Each row comes from the steps of one path. Every step used is in the known rows, and no mark comes twice. Write the path behind each row, first mark first.
Each row is shifted at random along 8 fixed directions that mean nothing.
Known rows:
sipi > tuvefem > vuvupi > bisem > zivo > foru > savu: [  -7   62   82 -236   72  243 -209 -146  107  -78  147    0   -4  -56
   51 -126   87   -5   61  -29  -12   91    7 -155 -167  -75   42  282
  183  -60   97  129  -13  117   60   62   39  138  111  -26  -43    8
  -32  182    8  102  161 -110 -142   38 -224 -101  116]
zivo > bisem > sipi > tuvefem: [  41   56   61 -185  -72    9 -158  -31   22  111 -129  -99  -60   74
   76  -85  -95  229   68  -75  -74   98   21   77  -45  -79 -154  200
 -124  104   38  232 -134   64  117   49  -27  -13   57   53   13  -32
  -49   92  -28  218  105 -113   72  -91  -60  -77  233]
setob > vuvupi > galu > sifa > vubeg > zivo > foru: [  61    9   15  186   70   50  -78  -42   -6   44  113   46  -74   65
  194   18  175  -16  171   32   -9   64   10   78  -24   71   74   36
  -21   96   82    6  -43  -32  179 -155   57   66   61  145  -69  -50
   23  -80 -126  -30   31   51   27   98   15    2  -22]
vuvupi > bisem > sipi > tuvefem > zivo > foru > savu: [  39  -19  -53 -101   38  123  -94  -10   17   31  154  -41 -192   97
   48 -238  151   34  147   88  -49  142  -13  -25  -28   67  -97   84
  -60 -114  -48  212  -40  101   29   -4   68  232  176   11   -3  -83
   22  195 -243  152   87  -56   40   13  -13   -1   88]
galu > vuvupi > tuvefem > setob > sifa > vubeg > bisem: [  65   46   58  -41  172   29 -244  -78  155  -81  149   22  155   25
 -118   42   96   10  -96  -18  -99   36   90   58 -206  -74    0   75
  146  -38 -131  104 -195  122 -102 -101  -37   77   38  234  -15  106
  -84   99   90  225  134  -69  171   -4 -167 -267   56]
bisem > zivo > sipi > galu > vuvupi: [ 201  135   52 -151  -22  -34 -225  -47  -27   85 -166   17  202   48
  -81  170  -14  107   60 -169 -100 -104   84  -94   98  -39  110  -14
   63  129  131  287  -31  205  131   72   44  -51  322   12  -41  -41
  -61   43   87  163  187  -55  -40   21  -17 -179  275]
tuvefem > sipi > vuvupi > bisem > zivo > foru > savu > vubeg > galu > setob > sifa: [ -30 -143 -128    1  178 -262   -2  -69  190  -30  325  109  -28   41
  -79  -70  123  -16   38  -35  -95  110   27   11   58   98   42   80
  -69   16  -10  185 -233  -58    0  -18   92  133  153  280  -46  -56
  -76  -17  -67  129  -17  139  259  141 -209 -216  -51]
tuvefem > zivo > sipi > galu: [ -24   43   49   45   10 -121   62   22 -153  132 -342  -38 -209 -104
   56 -132  256  162   16 -160  137   -8 -122 -130  159 -119 -261  152
 -133   32  -59   36   73  130  -77  221 -186  -48  108  -94 -262   76
  -56  214  -13   89   17   64 -150  -27   99  130  114]
tuvefem > setob > sifa > vubeg > bisem: [  10 -124   50  162  194   98   42  -54  -57  -13   44   11 -165  -71
  -74  -94  317  -85  -45  -21  -49   24  -36  186   20   39  -45  -41
   98   57  -49  -28 -110   -2  -22   -9   53   91  -49  199 -136   38
   -2   89  -63  111  146   41   15  -25   11  -12 -147]
setob > sifa > galu > vuvupi > bisem: [ 100   18  -42   50   82   12 -176 -135  -66  112 -106 -175  -95   44
   -7  -48  203    3  -76 -182  -55   99   13  173 -132  -96 -192  134
 -110  -18 -173  226 -111  168   10  119  -87  124   71  250 -105   36
 -140   72 -131  102   66  -56  -10 -104 -108 -123  198]
galu > vuvupi > bisem > zivo > foru > savu > vubeg: [  52  -67   57  -22    7  -84  -79  -76  -97   40   26  -11  -49  -49
   35  -83  107  144  120  -47  192  -13  -80 -132  -60  -26   36   83
   -7 -303   93 -124   67   65  141   58  -99   92   -5  117 -156    1
    4  190  -85  -53   28  -48 -120  192   20  190   54]
setob > sifa > vubeg > galu > vuvupi: [ -27  -88   27  107  238   48   59  -75   47  -72  208   22   -2  -76
  -69   23  131 -178  -55   13   59  -27  -39   22 -112   25  106  -62
  114   85  -33  -76  -50  -70  -94  -94  -16   96    4  185   24   30
   99  -50   15   36    8   75   92  -33 -263  -36 -131]
zivo > foru > savu > vubeg > bisem > sipi > tuvefem > vuvupi > galu: [-131    7   52 -158    5 -137  -55  -28  222  -31  233   32 -105  -27
   41 -235   -3  214   67  -14   83  227   20  -56  -78  -80 -178  306
  -80 -164   -1  -13 -153  -34   46   52  -99  125   74   89  -42   32
   16  210    2   75  -21   61  133   37  -94  -67   40]
sipi > galu > vuvupi > bisem: [  23   -3  -94   86  139  134  -44 -120   12    9  154 -101  -46   52
  -58    5  -72 -144  -66  -51   -8   16   10  146 -138  -12  -28 -102
  -70  -10 -187  127  -44    9  -58  -30   -9  211   92   98   63  -58
    3   83 -158   62   33  -20   73    7 -200  -38  185]
zivo > foru > savu > vubeg > galu > sipi > tuvefem: [ -54   32 -116   14   53 -134  -58 -102   62   51   69   11 -114  -51
  -40 -148 -118  112   44 -106  -24  228  -36 -221   76  -18  -45   41
  -54   70  -30  108 -162   33    7  233   -4   56  232  162  -80   -1
   84  -19  -15   68   23   32   56   56 -106  -86   14]
tuvefem > sipi > vuvupi > galu > setob > sifa > vubeg > bisem > zivo > savu > foru: [  75  -11  124  157  161   39  -56 -127 -102   99  -92  -12 -283  -58
  120 -112  300   39  141 -329    1   68   13  192   11   18  -72   43
   95   36  174  138 -199  110  175  -64   94  -16  135  346 -225  -58
   34  120 -158  186  184  -29 -145   76  -68   14   10]
sipi > vuvupi > tuvefem > zivo > foru > savu > vubeg > galu > setob: [ -15   10  -42   -3   48 -125 -251  -88  118   12  128   51  -49  101
   87 -125   38  193  156  -13  -71  204  127   80  -49   53   58   45
  -14  112  102   62 -154   -4  181 -170   57   35  249  168    2  -42
   56  -16  -62  153 -137   50  158  187  -96  -68   72]
sifa > vubeg > savu > foru > zivo > sipi > galu > setob: [-116   43  -79  148  157  -34  -76 -125  134  -75  231   70 -170  -78
  -62  -49  167  -97   78   55  -54   81   -1   -8  -42  -20   77 -164
   68  109   54    5 -193  -79  -13   24  168  -15  229  211   32 -109
   42   36   60  146  -22   41  130  186 -182 -153  -19]
savu > vubeg > bisem > sipi: [ -36  -52   -5  -49  -16  -74   11    8  104  -26   75   15  -67  -25
  -85  -92  -49   88  -29  -49   -7   42   -1   75   32  -50  -17  -42
  -40 -139   58  -66 -188  -66   63  126   25  -16   29  202  -51   -5
  -62   77   19   95   34  -20  129   48    0  -97   13]
bisem > sipi > vuvupi > tuvefem > setob > sifa > vubeg > zivo > foru > savu: [ -26    3   39 -142  182 -130  -57 -120  135  -69  238   67   85   10
  -23   22  354  151   38   20  131  -29  -54 -215 -105  -16  -67  235
   71  -77  -83  -74   28  105 -311  -58 -174  195  142   56  -65   82
  -70  140  101  139  132  -86  202   73 -237 -136   -4]
setob > sifa > galu > vuvupi > bisem > sipi > tuvefem > zivo > savu: [  23   14  304 -237   54 -156  -73   57   89  -13   65   45  119   66
   45   38  139  185  144    6  159   21   56   86 -185   36  -73   52
  -29 -132   39  142  -16  103   51 -114 -178   47   37  142   81   36
    2  168   28  144   15   40  118 -141 -191   54  -44]
setob > vuvupi > bisem > sipi > tuvefem > zivo > savu > galu > sifa > vubeg: [  59  -20  219 -155  103 -269 -113  -83   61  123  -94   92   15   80
  131   14  117  187  124  -52  -43  -39  -51  144   40   78 -134   33
 -159 -156  155  167 -278   -9  269   41  -40  -56  123  334    3   26
 -211  -16  -34  130  103   36  217  -80  -50  -93   21]
sipi > galu > vuvupi > tuvefem > zivo: [  28  -43  117   13  123  -78  -56   98  -30   -2   68   89   22   62
   58   37  -64  -17  174  123   36  -56   49  141    8  189   72 -123
  -11  -68   88  187   18  -34  123 -345   54  -58   75   52  112  -74
  117    0  -94   80 -116  136   57    8  -33  190  -83]
setob > sifa > galu > sipi > vuvupi > tuvefem > zivo > bisem: [   6  -95   70   38  141  -43 -100  132   36  131  128   31 -160  162
   96  -95  146  -70  169   25 -131  217   93  244  -15  182 -131   89
 -200  114 -110  577 -126   -3   72 -230  106   93   18  166   27 -121
  121  -30 -249  117  -71  146  142 -126  -74  -21 -102]
bisem > zivo > foru > savu: [ -13   65 -109  -80   13  -16 -103 -169   35    0  -14  -31 -128  -92
   27 -109  184  -16  -31  -36  -96    1 -110 -235  -32 -130   29  298
   53   -4  -22   18  -73   45   25  296   77  -16  146    7 -128   -9
 -190   51   73  118   60  -84  -29  166 -120 -201  187]
galu > vuvupi > bisem > zivo > sipi > tuvefem > setob > sifa: [ -53    4   96 -160  -41 -285 -177  114   31   41   -5   -6 -205   54
   56 -171  361  181  137  151  -66   12   91  185  -34  -46 -247  200
 -126 -152   -2  275 -155   14   23   43  -25 -105 -131  164 -136   -2
  -84  176   24  202   -2   44   64  -76  -43  -10   44]
sipi > tuvefem > vuvupi > galu > setob > sifa: [ -16   91  161 -146  -10  -40 -256  -74    1   31  -45  -85  -73  146
  216  -13  100  293  202   91   -6  169  206  392 -168   27  -99  138
  -83  235  209  217 -134    1  289 -307  -73  -10   -8  163   88  -69
   57   36  -93  112  -75  -14   68 -160 -107   60   70]
savu > zivo > sipi > vuvupi > galu > setob > sifa > vubeg > bisem: [ -98   31  296  -17   88 -172  -17   61  167  -73   72  181   65  -18
   75  112  290  208  181  -67  188   74  131  142 -113  -28   -5   39
    3  133  192  -53 -110  -63  114 -180 -125  -98  -92  172  -19   13
  147  122  170  127 -105  120   92   30  -90   45 -134]
bisem > sipi > tuvefem > zivo: [ -43  -37  162 -119  -36 -120   35  306  102  -75   85  112   68   28
   10  -83  -50   78  152  109  115   -2   80 -158   96   84  -69   13
   50 -204   61   34  117  110 -164 -193  -53  -24   38 -151    1   47
  193  120   -1   29  -11  102  -28 -120   61  129 -187]
tuvefem > sipi > vuvupi > bisem > zivo > foru > savu > vubeg: [ -13 -109   42 -203  -30 -100  -29  -19   45   33  212   33  -54   89
   43  -85  111  183  104   41  136   48    6  -59  -32   70  -46   59
 -186 -181   58   -6   36  -11   50  -79 -112  249   10   65  -66  -58
   28  236 -172  -90   29  -35  119  161    4   85   37]
zivo > foru > savu > vubeg > sifa > galu > sipi > vuvupi > tuvefem > setob: [  38   16   39  106   93  -47 -168 -170 -126  163 -144 -102 -181  -20
    3 -161  186  262   72 -262   85  220    5    3  -62  -71 -161  126
  -57   68  -69  111  -70  254   19  130 -169  152  296  270 -299   60
    7  110 -133   46  148  -95  -65   40 -112   -2   96]
vuvupi > galu > sifa > vubeg > bisem: [ 117  -54  -14  141  117  -94  -58  -34    7   88  -80   16  -73   19
   23  -24  -39  -30  -34 -189 -218  105  -28  230   73   39  -17   35
 -116  102  -33  176 -376   -1  243  114  149  -58   84  322  -73   14
 -195 -148  -81  148   62   96  130  -41  141 -203   67]
setob > vuvupi > tuvefem > zivo: [ -25   43   10  -75  114   -1  -86 -122   65  -16  -24  -36   92   28
   89   42   59   67  -52  -25   80  -30  -84 -196  -88 -119 -123  228
  -42 -133 -121   74  105   89 -271 -114 -227   77   35  -67  -38  113
 -170  113   31   71   33  -95   80  -22 -133  -61  139]
savu > vubeg > sifa > galu > sipi > vuvupi: [  30 -126  -37  262  177   73   29    2  -18   94   74   -8 -143  -14
 -100  -84   30 -180   17 -229 -107  118   56   58  126   93   42 -237
   21   92  -10  247 -161   91   12   26  151  104  214  289 -134  -52
  114 -147 -169   -5  156   77  -29 -133 -134 -119 -115]
tuvefem > zivo > foru > savu > vubeg > sifa > galu: [  78  -28   58   47   23 -184 -130  -34   29   73 -168   53   91  -52
   -7  -60  139  217   -4 -171   10   80  -30 -242   69  -44   26  127
    3   30   10  -83  -86  222  160  149 -104   10  259  141 -212  122
 -153   29   58   80    9   86   37   58   62 -134   14]
foru > zivo > bisem > sipi > vuvupi > tuvefem > setob > sifa: [ -83  -33   83 -156   -7   39 -202   33   87  -19  229  -41 -275  116
  154 -217  308   54  217  217  -84   96  148  321 -111   30 -114  278
  -45    7   39  246  -95  -12   52 -166   58   25  -14  110  -61 -102
   68  174 -110  214  -54  -26   55  -73 -210  -18  -19]
vubeg > savu > zivo > foru: [  34  134   61   16 -115 -149  -94  -43  -66   68 -228   28   50  -12
   89   24  157  240   89 -166   87   21  -52 -150   52  -56  -70   33
   35   11   62 -112   72  170   90   62  -76 -101  141   26 -166   22
  -99   31   83   90    5  -99 -108  234  105   51  109]
galu > sipi > vuvupi > bisem > zivo > foru > savu: [  44  172  240 -261  -89  -87 -155  -99  -22   46 -149   44  119  -14
   73   54  107  313  127 -242  168   55    5 -165 -126 -116   19  213
    3  -85  179    5   56  195  157  214 -172  -74  100   55 -164   29
  -43  185   77   45  101 -136 -163  148    2   24  147]
vubeg > sifa > galu > sipi > tuvefem > setob: [ -54  -22  188  -29  115  -75  -52   -2   15   13  -58   39  -43    2
  -26   48   61  148   87   14  -53   85   89  324 -105   68   74 -173
  -44  305   86  210 -177  -38  167  -91   21  -99  149  293   43  -45
   -9  -85   49  126   55   41  202  -79 -190  -35  -99]
vuvupi > galu > sifa > vubeg > savu > foru: [-118  -37  -49  235  177   12   -2  -67   51  -33  126   84 -291 -186
   79 -187   92 -263   61  -35  -87   97  -79  151  -59   23   27   15
  129   69   54    1 -359 -116  158  187  287 -175   -9  399  -82  -29
   -6 -115  -42   74  -60  103  -14   99  -67  -90 -174]
galu > sipi > vuvupi > bisem > zivo > foru > savu > vubeg: [ -28   67  -63 -209   60   87 -239 -121  282  -74  343  153   86   -7
  -85  -27   14 -129   52  -55 -188   94  107 -171  -64  -26  252   10
  150  -13   98  245 -270    6  151  273  246   34  163  225    5  -83
  -26   69   65  104  117  -46   96  158 -200 -399   66]
galu > vuvupi > bisem > sipi > tuvefem: [  12  -38   24  -50  -37 -147  -64  169   57   38  173  -40 -112  147
   -4 -153  -57   44  135   91  -30   68   97  162  -37   74 -186  -30
 -149 -323  -39  220  -88   18  -16 -148   35   44  -32  113   60  -64
   93   65 -173   77   -4   26   82 -104   -6   62   26]
zivo > bisem > sipi > vuvupi > galu > setob > sifa: [ -84   47  101   25   25  -52  -19   -6   53   36   17  -89 -120   19
  130  -90  118  154  111 -122  163  154   79  181 -196 -149 -203  358
  -80  133  -55   65  -32   61  -49  -46 -182   44  -50   62  -92    3
  104  178  -62  131  -48    7  -20  -76 -220   34  100]
foru > savu > vubeg > galu > setob > tuvefem > vuvupi > bisem: [  86 -144  -85   23  187  -57 -179 -222   60    4  112   62   63   13
  -92  -11 -105   32   62 -159 -134   92   21  177   21   97   91   25
   89   35  128  202 -239    2  223  -67   94   46  219  270    6    3
  -84  -85  -36  135   60   73   70  -29  -78 -125   -6]
tuvefem > vuvupi > bisem > zivo > sipi: [   8  -85   75  -86   80  157  -11  123   60  -37  183  143  -68  -56
  -64 -117  209 -208  131   31  -60   -8   38   59   57   57   87   41
  146 -141  130  276  -41  -24   92   27  209   13   -8   22  -81  -58
   21  110  -33    5   98   84 -148   -5  -27  -32 -119]
sipi > galu > setob > sifa > vubeg: [   9    6  112   43  148  -80  -80  -76   19  -27   29   65   41    7
  -19  123   27   40   85   74  -11    9   81  202  -17   96  107  -99
   48  224  197   23 -188  -74  227  -89   54  -71    8  239  109  -47
   90  -28   24   93  -30  106  125  -63  -76  -28 -105]
setob > tuvefem > sipi > vuvupi > galu > sifa > vubeg: [  17   -7   96  -52   32 -105  -78  103  113    9   78   59   48   30
   88  -17 -103   50   36  -95   55   69   75  -66  -47   11 -172  248
  -43   17  -42  135  -90  140  -97 -121 -149   67   10   17 -102  125
  113   74  -52  -28   97   84   -1 -176    6  -81  -43]
vubeg > bisem > sipi > vuvupi > galu > sifa: [  63  -96  -86  241  257  156  185  -79   -6   26  119  -58 -156  -34
  -21  -88   14 -260  -41 -296 -103   78  -86  155   54   30  -42   40
   18   85 -135  262 -162   56 -134   34  160  169  199  139  -90  -42
  -54 -116 -197  163  225   21  -22  -68 -176 -144   57]
galu > setob > sifa > vubeg: [  16   62  -52  135   99   18 -142 -156  -76   56 -195 -146 -204  -75
   17 -113  271   41  -65 -130  -30   73  -29  -25  -65 -181 -156  162
   43   71  -37   -8 -165  147  -45  182  -66   -8    7  203 -203   83
  -75   80  -30  126  109 -103  -94  -82  -82 -131  120]
bisem > sipi > galu > setob > vuvupi > tuvefem > zivo > foru > savu > vubeg: [ -32  -19   -3   49  252 -103  -62 -262  -12   38    6   93 -142 -100
   61  -76  162   81  226    7   23   10 -116  -15   78   36   67  129
   71  -19  265  177 -155  -76  218   12   91 -109  215  251  -19  -69
  -65   89  -26  200   39   45   72  146 -164   13   -2]

Which path is each row?
[  70  -26    1 -116   89 -186 -329  -22   88   61   68   45  -76   36
  -53  -83  288  111  136   45 -103  -14   83   99 -101    0  -88  236
   10  -81  -45  163 -241  167  102    6   24  -12  285  343 -142   -9
  -42   86  -12  238   15  -29  134   29 -197 -168   56]  foru > savu > galu > vuvupi > tuvefem > setob > sifa > vubeg > zivo > bisem > sipi
[ -12  -41  -95   78  152   77 -161  -29  110   37  215   31 -236  -31
  -31 -297  270 -182   56 -104 -199  158  -29 -152  132   12 -203   15
   73 -262  -51  312 -205  140 -135   62  211  120  166  167 -144   -4
  -50   94 -100  148  190   18  -81  -44    3 -204  -20]  sifa > vubeg > savu > foru > zivo > sipi > tuvefem > vuvupi > bisem
[-118   93   59   53   14  -19 -239  -21   67    3  137  -86 -246  102
  211 -179  313  177  189   99  106  262  133  119 -200  -35 -243  133
  -40  101  -30    5  -40   85   10 -273 -111  194   47  135  -83  -40
  157  165 -162   56  -82  -56   26   33 -140   64   60]  sipi > tuvefem > vuvupi > galu > setob > sifa > vubeg > savu > zivo > foru
[  52  -67   44   75  207   82  -96 -146   25   95   14   15 -128   -8
  117  -38   74 -101  187 -167 -128   59  -85   63   47   34  -61  143
   17  189   69  366 -245   93   96   -9  158   -5  183  299  -80  -58
  -57  -59 -117  248  209  -51   35 -105 -155 -126   76]  setob > vuvupi > galu > sifa > vubeg > savu > zivo > bisem > sipi > tuvefem
[  26  -23  179   -1   49 -146 -147   59  -42  103  -37   -6  -66   -4
  -45 -122  168  173  135  -51   82   55   67  122  -44   10 -254   86
   56  -29  -14   38  -48  221   -3  -93  -99   63  164  230 -156   42
  162  157  -69  133  149    1  -42  -63  -99   91  -50]  zivo > bisem > sipi > tuvefem > setob > sifa > vubeg > savu > galu > vuvupi
[  -9   27  201 -263   10   87 -195   11   75   -2  218  -52 -102  145
   56  -45   86   40  152   76   21  187  154  220 -220   68  -64   46
  -77  -14   16  345  -68   59  102  -61  -38  224   64  171   35 -101
   98  133 -166   -9   53  -56   32 -177 -246  -21  -12]  setob > sifa > galu > sipi > tuvefem > vuvupi > bisem > zivo > savu
[-110  -24   10  -31   99   25  -94  -71  159 -152  333   41  -67  -43
   38 -119   97  -41   84  138   96   88  -16  -52 -294  -55   19  327
  130 -186  -19    1   38  -62  -35 -118  -25  139  -45  -66  -11   -9
   18  153    7   24  -15    7  -38  149 -256   -8  -19]  galu > setob > tuvefem > vuvupi > bisem > zivo > foru > savu
[-170   32  305 -268  -37 -217  -75  114  156 -114  125  129  121   39
   50   85    5  242  160  152  204   -4  113   78 -168  -38  -48   79
  -61 -184   99   16   96  -53  -97 -134 -226 -110 -147   48   -1   47
   68  217  130  -37  -31    9  104    3  -91  135 -118]  galu > sipi > tuvefem > setob > vuvupi > bisem > zivo
[ -16   25   61  -94  106  149 -131   94   75  -33   67   16   14  -50
  -69  -70 -122 -107   28 -167   69   83   91 -102   -2  -32  -79   29
  123 -198  -33  253   35  224 -157   31  -29  154  263   39 -141   30
  138  132  -91  -64  170  -42 -242  -86 -213  -24  -10]  savu > galu > sipi > tuvefem > vuvupi > bisem > zivo
[ -39 -112  -15  136  195  148  -28  -47  115  -57  287  -39 -185   12
   72 -133  -16 -176  -57   24  -54  150  -25  215 -198   19  -95  173
  -33   22 -159  111 -192 -100  -13 -162   20  239  -52  117  -20   19
    6   -8 -167   28   60   67   99 -101 -133 -109  -26]  setob > tuvefem > vuvupi > galu > sifa > vubeg > bisem
[  87  -44   14  116  -38 -105 -110   -5  -19  160  148  -43  -88  202
   -8  -76   57  169  139  -45  -33  247  134   57   -6  149  -20 -146
 -209   73  -12  129  -74  108  194 -105   -7  272  238  212  -60 -122
  177  -69 -278  -81   18   32  134   21   25  -31  -13]  zivo > foru > savu > vubeg > sifa > galu > sipi > vuvupi
[ 207 -258   23  243  243  -35   11  201    3   97  220  127   88  136
  -94  -59  -43 -104  203  -44 -119   68   60  126  242  351  138 -382
   30 -164   61  404 -113   77  184 -375  251  209  258  263   75 -100
   81 -108 -269  104  171  222  154  -43   45   11 -194]  savu > vubeg > sifa > galu > vuvupi > bisem > sipi > tuvefem > zivo > foru
[ -28   30   88 -119  163  -40 -123 -137   -3   29    6  123  -16  -56
  -50   29  108   36  145  -86  -19   24   69  141  -36   82   38   -7
   98   86  119  234 -110   59  108   16   64  -67  303  224  -23  -45
   93   -5   15   55   65  -15  -20   55 -208   -8  -85]  foru > savu > galu > sipi > vuvupi > tuvefem > setob
[-152  -20  300    4   39  -17  -82   23  110 -100  254   54 -158   42
  238  -67  225  261  249  240  232  161  104  245 -243    7  -93   60
 -125    2  136 -128   13 -139   44 -369 -200  106 -110  108  -11  -16
  242  232  -50  -20  -82   57  130   76  -55  236 -185]  savu > foru > zivo > sipi > tuvefem > setob > vuvupi > galu > sifa > vubeg > bisem
[  14  117  229 -207 -111 -344 -176   42  193   54  -49   52  138  112
  -10   86  -34  224   -1 -254  -62   67  127   85 -133  -94  -27   94
 -158  -70  -19  128 -239  131  154  241  -96 -149  156  279 -105   40
 -252  -46  158  132  -12   11  162  -47 -138 -299  161]  vubeg > sifa > galu > sipi > vuvupi > bisem > zivo > savu
[ 110   97  147 -108  -97 -174 -201   20   16   29   -8   27  161  118
    4  140 -123  269   94   -5   98   35   61  -31  -44   45    3  -82
  -91   87  116  -56  -69  132   98   -5  -82   80  196  128  -30  -34
   50   36  -31    5   30  -73  126  132  126  -42   91]  bisem > zivo > sipi > galu > sifa > vubeg > savu > foru
[  93 -139   77  232   64   12 -162   56  -32   61 -111  -67   40   58
   42  -19 -139  207   69 -132  103  141   62   71  -97  -10  -25   52
  -22  145  -54   28   22  189   78 -284 -188  167  133   66 -139   67
   80   64 -116   87   30   53  -11  -79  -43   85   15]  savu > vubeg > sifa > galu > setob > tuvefem > zivo > bisem
[  24   -6   -5  -14  150  -79  -78 -161   96   21  158  100   50   93
    9   41  249   80  158   75    3   34    6  148 -103   68   74   -1
  -49  -55   78  114  -46  -56  196 -151   28  130  280  180  101 -116
  -84   73 -110   78   -1   13  235  251 -154  -72   46]  tuvefem > zivo > foru > savu > galu > setob > vuvupi > bisem > sipi
[  70   27   18    0  119  -61 -146    4   37   85 -101   47   65   71
   56   61  144  135  179 -165  -55   82  101   13  115   21  -80   11
  -17  177   45  447  -54  134   11 -242    8   47  245   -3   -3  -36
    9   20  -11  135   95   15   25  -57  -51  -64  133]  savu > zivo > sipi > tuvefem > vuvupi > galu > setob
[ -31  -30  210  -90   49   50  -43  223  133 -103  179  118  122  -20
    4  -52 -139   31  169   38  210   49   77   36 -219   -7  110  124
  123  -66   14   16  104   47  -32 -270  -94  -27   88  -17    6   30
  226  146   20  113 -129   74  -15   74 -213  158  -99]  vubeg > galu > vuvupi > tuvefem > zivo > bisem > sipi
